In the rows, 128 means zero.
Here are made-up things, facts about them, and rows of numbers that follow some of those facts. Name the thing behind each unnamed row.

How the things are related:
vesik: is of sort; stofem: is directly followed by; gaguk: refers to; pigu: is directly part of
<1303>: vesik d; pigu <1600>
<601>: vesik i; stofem <480>; gaguk <546>; pigu <13>
<179>: vesik a; pigu <359>
<330>: vesik b; pigu <555>
<1008>: vesik c; stofem <240>; gaguk <1488>,<809>,<1373>; pigu <228>
<1541>: vesik e; stofem <876>; pigu <1456>
<1079>: vesik i; pigu <588>
<661>: vesik b; stofem <1079>; gaguk <359>,<1052>; pigu <588>
<783>: vesik f; gaguk <1612>; pigu <865>
<933>: gaguk <1285>,<1353>,<1373>
<13>: gaguk <1285>,<240>
<563>: vesik e; stofem <533>; gaguk <1271>; pigu <359>
<1006>: stofem <31>; pigu <1277>
<228>: gaguk <1338>,<1516>
<631>: vesik a; stofem <153>; gaguk <927>; pigu <1493>
<1619>: vesik c; stofem <866>; gaguk <750>; pigu <359>
<522>: stofem <994>; gaguk <1415>; pigu <1493>
<1353>: vesik e; stofem <1303>; pigu <1600>
<432>: vesik i; stofem <140>; pigu <228>
<103>: vesik a; stofem <1480>; gaguk <198>,<809>; pigu <508>
<1338>: vesik a; stofem <1240>; pigu <470>
<811>: vesik e; stofem <1214>; pigu <1181>
<856>: vesik e; stofem <1576>; gaguk <610>; pigu <1337>
<986>: vesik f; pigu <1592>
<1480>: vesik g; stofem <623>; pigu <508>
<470>: gaguk <1612>
<397>: vesik f; stofem <1211>; gaguk <1488>,<1271>; pigu <1277>
<300>: stofem <502>; gaguk <1271>; pigu <228>
<326>: vesik h; stofem <1419>; pigu <1456>
<287>: vesik h; stofem <789>; pigu <635>
<573>: vesik e; stofem <330>; pigu <555>
<1277>: gaguk <134>,<608>
<1240>: pigu <470>
<1211>: vesik e; pigu <1277>
<980>: pigu <546>
<1479>: vesik g; stofem <845>; gaguk <209>; pigu <1493>
<876>: stofem <326>; gaguk <1535>,<100>; pigu <1456>
<1516>: vesik c; pigu <68>
<831>: vesik g; stofem <947>; gaguk <1415>,<292>; pigu <1181>
<1301>: vesik a; gaguk <920>; pigu <735>
<767>: stofem <1301>; pigu <735>
<1442>: gaguk <299>,<546>
<865>: gaguk <93>,<1493>,<1221>
<496>: stofem <1231>; pigu <292>
<1279>: vesik e; gaguk <1206>,<1083>; pigu <1493>
<1271>: vesik d; stofem <674>; pigu <311>
<1214>: vesik i; stofem <831>; pigu <1181>
<581>: vesik h; pigu <927>
<1222>: vesik c; stofem <787>; pigu <933>
<673>: stofem <1285>; pigu <555>
<623>: vesik b; stofem <1488>; pigu <508>
<817>: vesik b; stofem <1619>; pigu <359>
<1483>: stofem <162>; gaguk <735>,<1612>; pigu <292>
<1448>: vesik b; stofem <1052>; pigu <927>
<149>: vesik g; pigu <37>
<1052>: stofem <445>; pigu <927>
<26>: vesik b; stofem <1006>; gaguk <209>,<69>; pigu <1277>
<947>: vesik h; pigu <1181>
<1488>: vesik c; pigu <508>
<920>: vesik h; pigu <1215>
<585>: vesik a; stofem <26>; pigu <1277>
<931>: gaguk <1206>; pigu <1376>
<484>: stofem <496>; pigu <292>
<813>: vesik f; gaguk <588>,<100>; pigu <635>
<665>: vesik e; pigu <933>
<124>: vesik c; stofem <1415>; pigu <311>
<69>: stofem <522>; pigu <1493>
<954>: vesik b; stofem <209>; pigu <933>
<993>: vesik d; stofem <1064>; pigu <1592>
<162>: vesik b; stofem <484>; pigu <292>
<666>: vesik e; stofem <660>; pigu <608>
<1456>: gaguk <635>,<1480>
<555>: gaguk <585>
<660>: vesik c; gaguk <299>,<608>; pigu <608>
<720>: vesik i; stofem <1612>; pigu <735>
<674>: vesik g; gaguk <1052>; pigu <311>
<198>: pigu <1083>
<1169>: vesik d; gaguk <1285>,<845>; pigu <1337>
<502>: vesik a; stofem <821>; pigu <228>
<445>: vesik g; stofem <581>; gaguk <735>,<443>,<480>,<654>,<1006>; pigu <927>
<1064>: vesik a; stofem <986>; pigu <1592>
<1568>: stofem <432>; pigu <228>
<1446>: vesik d; stofem <601>; gaguk <1353>,<209>,<814>; pigu <13>
<1576>: stofem <1596>; pigu <1337>
<866>: vesik d; stofem <179>; pigu <359>
<1215>: gaguk <811>,<1064>
<140>: vesik d; stofem <180>; gaguk <635>; pigu <228>
<203>: vesik g; stofem <1483>; pigu <292>
<1195>: gaguk <1222>,<666>
<750>: pigu <654>
<93>: vesik b; stofem <299>; pigu <100>
<533>: stofem <817>; gaguk <1480>; pigu <359>
<1596>: vesik b; stofem <1169>; pigu <1337>
<1221>: vesik c; pigu <809>
<87>: vesik b; stofem <811>; pigu <1181>
<1404>: vesik e; pigu <1054>
<180>: vesik g; stofem <300>; pigu <228>
<1589>: vesik a; stofem <666>; gaguk <93>; pigu <608>
<1415>: stofem <1271>; pigu <311>
<845>: vesik f; stofem <1279>; pigu <1493>
<1373>: vesik f; stofem <665>; pigu <933>
<1419>: vesik a; pigu <1456>
<1376>: gaguk <1181>
<1371>: vesik a; stofem <1404>; pigu <1054>
<68>: gaguk <311>
<1478>: vesik b; stofem <610>; gaguk <327>; pigu <635>
<814>: vesik a; stofem <954>; pigu <933>
<299>: vesik i; pigu <100>
<787>: stofem <1373>; gaguk <134>,<432>,<1303>; pigu <933>
<610>: vesik a; stofem <287>; pigu <635>
<789>: vesik g; stofem <813>; pigu <635>
<240>: pigu <228>
<1144>: vesik f; stofem <134>; pigu <1535>
<994>: vesik i; stofem <631>; pigu <1493>
<1285>: vesik c; stofem <573>; pigu <555>
<1206>: vesik c; pigu <443>
<153>: stofem <1479>; gaguk <986>; pigu <1493>
<209>: vesik d; stofem <1222>; pigu <933>
<134>: pigu <1535>
<31>: stofem <397>; gaguk <1516>; pigu <1277>
<532>: vesik i; stofem <103>; pigu <508>
<751>: vesik b; pigu <770>
<480>: vesik g; pigu <13>
<178>: vesik g; stofem <920>; gaguk <994>; pigu <1215>
<1231>: vesik a; gaguk <1516>; pigu <292>
<821>: vesik e; stofem <1008>; gaguk <1576>; pigu <228>
<1612>: stofem <767>; pigu <735>

Some rows with their names:
[ 96 132 128 143 107 113 107 150 104 145 172 114 128 138 136 110 124 145
 122 136 141 124 120 133 122 130 149 106]: <1052>
[102 131 130 139 115 110 106 148 108 146 167 112 126 140 138 107 121 142
 127 139 139 126 117 136 122 126 146 107]: <1576>
[118 133 146 147 100 116  92 154 155 148 138 119 127 147 116 119 133 132
 143 123 125 126 102 116 125 133 130 121]: <817>
[118 115 120 114 134  88 164 157 111 145 139 132 145 148 162  89 137 166
  98 131 104 144 144 121 125  99 133 113]: <1568>
[142 136 150 145 136 100 140 147 152 142 111 122 142 160 132  90 127 137
  95 141  98 126 113 139 131 122 121 105]: <228>
[120 124 120 152 112 101 116 167 107 175 151 146 138 148 169  94 129 165
  94 105 111 113  93 151 155 107 157 100]: <432>
[143 120 122 127 107  82 145 158 114 133 168  97 122 164 177  99 106 145
 117 130 131 124 149 111 110 105 123 120]: <993>
[137 139 149 147 113 106 122 149 143 136 133 112 124 155 130 104 119 125
 124 134 114 124 121 128 119 139 125 122]: <931>
[122 124 139 157 105 119 121 161 121 139 157 107 115 124 123 107 125 134
 118 146 121  99 127 134 126 134 130 115]: <1535>
[130 139 125 165  97 127 122 165 149 132 121 113 119 126  94  98 159 114
 139 131  99 107 100 120 132 152 125 131]: <1419>
[111 128 141 138 116 136 124 130 126 145 130 115 126 131 125 135 139  98
 150 156 114 143  95 128 136 142 111  84]: <326>
[119 104 108 181 124 115 104 147 135 156 169 137  84 161 138  98 123 119
 143 112 125  86  90 125 151 129 141 133]: <994>
[126 131 163 184  81 161 115 150 133 108  89 113 100 137  89 109 110 112
 108  82  76 113 164 189 162 195 152 149]: <665>
[ 79  87 124 124 110 128  95 144 108 133 174 101 123 137 110  98 116 128
 112 142 140 129 122 133 113  98 152 122]: <1612>
[141 140 146 118 129  96 149 145 117 145 159 122 141 163 145  96 116 143
 134 132 118 137 167 116 103 117 140 134]: <1478>
[127 148 154 127 142  87  93 137 146 149 127 105 133 167 142 114 127 135
 142 115 150 160 136 116 126 137 148 121]: <26>
[123 129 135 152  98 120 116 161 122 139 150 102 117 126 123 111 128 143
 125 138 124 112 124 126 124 135 131 118]: <292>

Which thing is each row?
No name comes twice in this set of rows, the named rows included.
[134 106 150 133 123 120 116 138 146 126 137  97 123 148  98  89 112 108
 111 146 112 129 127 128 112 105 122 130] : <470>
[123 121 140 150 103 145 140 139 142 133 113 114 115 121 111 143 147  94
 150 151  98 129 103 121 137 150  93  95] : <581>
[115 137 129 147 158 106 121 123 129 135 157 142 106 187 150  90 106 127
 141 139 136 126 101 127 118 138 138 128] : <522>
[161 149 149 147 118  99 100 150 118 170 159 125 132 164 153  94 105 128
 125 117 119 122 108 140 137 117 146 122] : <601>
[ 93 133 138 126 125 135 126 127  85 147 147 116 130 127 145 133 128 115
 142 158 133 146 116 139 132 140 130  81] : <920>
[113 180 166 142 120 112 128 140 161 143 134 141 152 154 111 117 135 132
 152 162 101 128 101 127 108 168 118  88] : <660>
[133 110 133 165 122 113 133 162 179 119  63 111 106 142 118 115 152 146
  90 119  90 120 120 136 156 149 110 113] : <300>
[ 72 125 137 171 113 126 127 159 160 102  98  93  99 101  82 151 172 142
 133 142 127 113 159 119 132 189 117 111] : <1488>
[130 116 128 127 118 129 118 142 128 119 125  97 118 148 106  80 121 101
 114 142 113 141 110 127 113 111 119 140] : <783>
[146 118 168 180 123 154 118 160 138 118  49 144 105 132 102 109 130 160
  72  98  70 118 131 182 162 156 135 150] : <821>
[123 131 145 149 112 116 119 150 143 136 137 119 122 144 122 113 124 137
 128 128 115 117 132 130 120 138 132 122] : <751>
[112 120 118 204 129 155 118 152 118  74  78 102  39 129 124 116 127 133
 101 118 137  95 124 153 153 199 119 154] : <845>

Now the same things, written a new way:
Some rows with their names:
[111  35 246 134 177 160  66 156  90 225 154 133 114 128 133 142 167 108
  85  64  93 122 125 140 133 131 114 147  80 126 104 158 148 165]: <1008>
[118  49 180 139 193 110 175 124  94 143 137 113  86 116 119 121 181  81
  97  86  84 138 116 148 131 142  97 142 102 142 124  82 156 132]: <13>
[110  69 167 136 172 115 161 145  77 142 147 116 125 147 128 126 171 123
  79 103  87 140 125 149 164 125 109 119 111 148 127 121 132 147]: <480>
[111  75 173 138 178 126 140 134  71 156 158 115 130 142 128 149 156 112
  77 104  96 124 126 158 149 122 121 124 109 137 129 135 138 140]: <581>
[104  74 170 144 174 120 169 130  71 138 158 113 125 153 141 144 167 119
  75 114  88 127 129 152 147 129 123 121 107 135 120 138 135 140]: <1596>
[112  70 155 129 187 117 155 156  71 130 126 102 101 120 128 127 177  75
 102 111  96 156 125 149 143 116 113 111  96 134 131  96 122 126]: <1493>
[140  53 210 127 188 153  75 143  76 166 118 124 151 105 123 149 160  73
  83  92 116 151 132 153 141 116 121 125 122  87 132 122 127 156]: <845>
[127  34 202 130 174 136 132 140  95 163 148 127 113 119 137 117 172  96
  68  79 100 130 128 160 147 152 106 141 125 133 111 113 138 146]: <787>
[147  57 139 124 160 144 157 120  56 144 107 103  60 142  75 113 150 122
  64  84  98 153 141 118 165 187 119 144  97 117  81  65 173 108]: <470>
[129  43 205 135 182 124 154 135  87 156 150 116 107 133 128 118 170 114
  73  84  81 134 120 153 150 147 109 149  98 146 118 112 143 148]: <674>
[135  52 206 133 188 132 133 123  93 158 128 122 134 110 114 137 165  88
  77  80  97 136 131 156 139 150 114 144 126  97 130  92 153 149]: <813>
[103  95 138 130 184 106 173 128  67 137 169 101 135 141 116 162 142 108
  76 112  92 121 133 167 140 132 138 126 118 144 149 113 145 114]: <1404>
[112  74 143 137 174 122 156 135  74 144 125 113  98 134 108 130 171 100
  95  99  98 145 127 139 158 133 100 112 111 130 120  96 150 130]: <735>
[117  59 166 125 183  91 214 141  90 118 145 104 107 131 114 109 175 116
  74  91  69 144 126 154 153 161 115 143 113 152 137  67 145 132]: <1589>
[ 96  78 150 142 177 100 213 130  71 111 164 105 117 156 140 139 173 121
  72 120  75 132 129 151 147 139 128 125 108 147 124 117 135 129]: <93>
[107  61 168 138 176 114 165 145  80 145 128 115 129 130 122 125 173 115
  89 103  93 138 119 142 153 136 111 115 120 138 133 105 133 143]: <750>
[120  41 192 136 182 113 178 135  88 147 131 111 109 122 121 114 175 110
  82  88  84 134 117 145 140 158 115 142 109 141 126  87 143 139]: <931>

Name these rows:
No name comes twice in this set of rows, the named rows included.
[120  44 196 144 192 100 211 107  82 119 164 109  99 140 137 134 174 111
  67 104  70 129 115 149 123 151 125 163 102 151 115 108 147 136] : <26>
[116  58 180 129 181 101 198 138  88 130 143 109 107 130 122 114 177 115
  70  93  75 139 125 152 147 158 113 139 113 139 128  85 143 140] : <876>
[120  46 184 140 194 109 179 122  95 143 136 113  83 115 118 120 181  82
  96  85  83 138 115 148 129 144  98 146 102 142 124  81 157 133] : <1456>
[137  46 198 120 186 124 143 155  80 145 133 107 113 118 122 114 166  98
  76  88  86 150 128 156 150 143 121 144  98 134 129  92 129 140] : <631>
[105  66 168 140 178 101 224 124  76 113 164 101 104 151 137 130 171 121
  67 110  68 127 131 156 141 158 130 142  99 144 120 104 143 124] : <1478>
[123  65 184 132 178 162  66 127  76 196 171 128 144 122 131 170 133  86
  74  90 126 108 133 172 140 121 125 132 126 128 127 159 140 131] : <665>
[101  90 135 130 190  92 198 121  69 120 173  99 129 139 115 159 146 105
  75 115  84 125 128 163 131 135 140 137 121 156 150 102 144 111] : <1353>
[ 94  67 145 140 167 117 190 134  76 121 171 115 120 151 152 137 172 109
  67 115  91 127 138 160 151 143 124 120 123 146 113 129 128 124] : <954>
[110  74 168 134 175 110 164 144  79 141 136 117 129 138 119 126 172 121
  76 103  88 140 124 149 158 132 108 113 123 133 132 111 135 152] : <1006>
[106  61 171 139 180 100 225 124  78 113 165 101 100 149 138 130 174 117
  67 109  68 128 129 154 137 160 130 146  98 145 118 104 144 124] : <661>
[ 95  59 206 134 199 149 136 161  98 161 131 111 139 128 106 119 156  79
  93  37  78 111 181 174 110 165 131 107 106  73 138  95 147 145] : <397>
[120  57 176 127 185 101 191 144  91 131 143 108 112 131 114 111 173 114
  75  85  73 140 127 155 151 155 113 139 113 145 136  78 144 138] : <103>

The same things again, as new rows of numbers:
Known rows:
[124  87 106 118 129  91  63  95 119 139 150 183 131 154]: <124>
[118 105 134 120 128 134 129 120 122 137 125 121 133 148]: <1535>
[118 105 135 120 127 135 131 119 122 136 125 121 132 150]: <588>
[119 105 133 119 127 134 130 119 123 136 125 122 133 148]: <37>
[158 159 121 154  84  99 153 109 148 125 155 148 135 125]: <103>
[149 196 149 142 108  95 127  92 152 146 148 166 137 114]: <601>
[113 126 120 159 114 118 143 122 135 153 160 154 153 158]: <1404>
[124 112 122 110 132  80  65  93 124 168 130 201 122 153]: <532>
[234 150 159 169 152 160  57 152 180 149 169  89  79 131]: <470>
[117 120 121 122 129 130 125 133 119 140 123 127 138 142]: <198>
[119 102 114 113 138  78  68  94 141 163 134 195 123 154]: <87>
[136  78  95 122 107  88  88 106 123 150 142 182 114 156]: <585>
[237 155 140 176 151 162  54 169 169 142 174  90  84 125]: <783>
[152 140 145 131 115 125 131 107 146 101 136 123 109 102]: <1456>
[147 163 127  89 117 149 156 167 146  93 104  94  95 108]: <1301>
[128 165 150 114 129 165 140 181 127  80 119 120  92  86]: <1169>
[123 177 142  91 139 149 154 138 140 154 114 155 161 151]: <994>

Name these rows:
No name comes twice in this set of rows, the named rows included.
[136 172 155 124 120 135 165 173 124 104 169 136 121  93] : <140>
[149  93 113 149 112  97  73 103 119  96 174 190 106 112] : <178>
[149 109 128 153 113  94  78 108 122 105 167 211  91  99] : <1446>
[131  98 131 115 140 150 143 116 126 135 120 142 149 147] : <1493>
[125 105 117 112 139  77  70  90 143 157 136 194 121 150] : <93>
[123  81 128 180 187 141 159 127  65 172  58  13 158  62] : <240>
[142 111 139 131 136 145 106 131 131 149 135 112 123 154] : <735>
[129  87 118 126 167 143 168 157  84 155  66  33 130  91] : <502>
[148 103 113 145 117  84  86 101 148 113 160 194  97 114] : <856>
[106 143 127  84 135 163 135 176 127 120 102  97 121 137] : <484>

